Below is a small trained network, with its code and all its weights. Each question gives an input and a class and asks what happens when units are switched off, that is, made to give their printed mean instead of their output.

import numpy as np


def w(rows, s, z=0):
    codes = np.array(rows[::2]) - 128.0
    scale = np.full(codes.shape[1], s)
    scale[-1] = z or s
    return codes * scale


def norm(h):
    return h / np.sqrt((h * h).mean(-1, keepdims=True) + 1e-5)


def f(y):
    return y / 2 * (1 + np.tanh(0.7978845608 * (y + 0.044715 * y**3)))


def log_softmax(a):
    a = a - a.max(-1, keepdims=True)
    return a - np.log(np.exp(a).sum(-1, keepdims=True))


def net(x, mask):
    res = np.array(x, float).reshape(1, 5) / 4 @ E
    u = 0
    for l in range(2):
        y = f(norm(res) @ A[l][:, :-1].T + A[l][:, -1])
        res = res + np.where(mask[u : u + 7], y, B[l][:, -1]) @ B[l][:, :-1]
        u += 7
    return log_softmax(norm(res)[-1] @ U[:, :-1].T + U[:, -1])


A, B = {}, {}
E = w([
[133,86,111,6,95,59,81,65],'x0',
[78,60,115,161,72,48,137,154],'x1',
[97,155,137,158,177,98,214,104],'x2',
[196,70,173,142,254,133,79,132],'x3',
[151,111,168,120,111,112,211,198],'x4',
],0.0077)
A[0] = w([
[112,157,153,136,189,122,183,144,2],'L0N1',
[129,92,118,86,170,115,87,92,81],'L0N2',
[181,104,119,141,78,61,139,174,93],'L0N3',
[146,138,128,136,161,244,85,150,50],'L0N4',
[129,187,143,119,97,156,163,108,42],'L0N5',
[116,146,130,129,186,123,155,170,65],'L0N6',
[68,97,120,183,107,118,122,130,56],'L0N7',
],0.011,0.0058)
B[0] = w([
[185,176,169,87,117,2,185,72,153],'L0N1',
[143,143,11,152,174,76,101,182,234],'L0N2',
[82,94,189,143,74,145,89,146,215],'L0N3',
[109,238,199,105,148,150,74,203,253],'L0N4',
[154,88,101,120,180,251,152,131,164],'L0N5',
[130,216,139,114,119,73,157,111,145],'L0N6',
[8,138,104,171,214,114,147,163,164],'L0N7',
],0.0083,0.0038)
A[1] = w([
[129,185,213,182,173,132,196,153,128],'L1N1',
[178,147,174,153,196,76,224,62,55],'L1N2',
[101,165,41,117,64,98,136,128,210],'L1N3',
[111,1,192,109,59,112,165,190,2],'L1N4',
[201,57,111,88,238,71,24,107,18],'L1N5',
[146,64,78,77,193,97,31,60,93],'L1N6',
[153,116,61,123,91,237,207,90,39],'L1N7',
],0.0088,0.0042)
B[1] = w([
[179,93,115,114,101,126,80,78,239],'L1N1',
[190,90,68,216,77,141,188,135,181],'L1N2',
[163,66,172,116,181,146,89,104,231],'L1N3',
[133,159,228,115,81,111,188,245,215],'L1N4',
[67,231,49,107,131,91,208,164,254],'L1N5',
[152,157,91,54,92,63,134,126,249],'L1N6',
[80,108,131,58,152,193,197,75,167],'L1N7',
],0.012,0.0056)
U = w([
[233,110,108,223,109,107,215,99,135],'0',
[84,109,131,68,147,225,203,62,191],'1',
[80,104,249,96,55,76,162,225,125],'2',
[28,53,119,218,165,109,99,123,43],'3',
[179,220,185,133,180,191,25,164,169],'4',
[99,228,28,61,136,30,154,177,178],'5',
[154,62,137,42,102,69,44,55,4],'6',
],0.02,0.0033)

Each question gives the input, the list of numbers given to net, and the class t.
The units are the neurons (one row each of A and B). Each row of codes is followed by its name. A weight is (code - 128) times the scale printed after its matrix; where a second scale follows, it is the last column's (A, B and U).
mask holds one flag per neuron, layer by layer. A switched-off neuron (its flag False) gives its mean, the last column of its row in B, instead of its output. The means were averaged over made-up inputs and are rounded, as every weight is.
A unit's drop is (log p(t) with every unit on - log p(t) with that unit switched off) / (log p(t) with every unit on - log p(t) with every unit switched off).
The circuit of an input: a set's keep is (log p(t) with only the set's units on - log p(t) with every unit switched off) / (log p(t) with every unit on - log p(t) with every unit switched off). Starting from the 12 units with the biggest drops (on a tie, the unit counted first), units are removed one at a time, each time the one whose removal leaves the highest keep (on an exact tie, the one counted first), for as long as the keep stays at least 0.8.
units of the circuit, in order: the units of the circuit, biggest drop first
unit that matters most: the unit with the biggest drop
top k neurons: the k neurons with the biggest drops, biggest first
k most important neurons of layer l: the k neurons of layer l with the biggest drops, biggest first
drop when u is switched off: that unit's drop, to one decimal
input [-8,-2,0,-6,7], class 1: most important neuron of layer 1 -> [L1N7]
input [-4,2,0,-5,2], class 1: 3 most important neurons of layer 0 -> [L0N5, L0N4, L0N2]
input [-7,-8,0,0,8], class 0: units of the circuit, in order -> [L0N1, L1N2]
input [-3,-1,-7,4,7], class 4: units of the circuit, in order -> [L0N4, L1N4]
input [7,6,-4,1,1], class 2: top 2 neurons -> [L0N3, L1N4]
input [3,-6,2,-1,4], class 1: units of the circuit, in order -> [L0N5, L1N7]
input [1,6,1,-4,-2], class 2: top 3 neurons -> [L0N2, L0N3, L1N4]
input [3,7,4,-1,-7], class 6: top 3 neurons -> [L1N5, L1N3, L1N6]
input [-4,-8,5,2,3], class 0: top 2 neurons -> [L1N2, L0N1]
input [6,7,-6,-6,-3], class 6: 2 most important neurons of layer 1 -> [L1N3, L1N5]
input [7,7,-4,-1,-8], class 5: top 2 neurons -> [L1N5, L0N2]
input [1,1,7,-5,6], class 0: 2 most important neurons of layer 1 -> [L1N2, L1N1]
input [5,5,-1,-7,-1], class 2: top 2 neurons -> [L1N4, L0N2]
input [1,-4,5,8,6], class 0: units of the circuit, in order -> [L1N2]
input [-6,6,8,-4,-1], class 0: top 3 neurons -> [L0N1, L1N2, L1N1]
input [-5,0,-1,-5,-6], class 1: 2 most important neurons of layer 0 -> [L0N5, L0N2]
input [-6,-4,4,-4,4], class 0: top 2 neurons -> [L0N1, L1N2]
input [7,8,-8,-2,-1], class 2: 2 most important neurons of layer 1 -> [L1N4, L1N1]
input [5,-2,7,2,6], class 0: drop when L1N2 is switched off -> 0.1
input [-6,-3,-2,-7,-1], class 1: unit that matters most -> L1N7
input [-5,6,3,2,0], class 0: drop when L1N1 is switched off -> 0.1
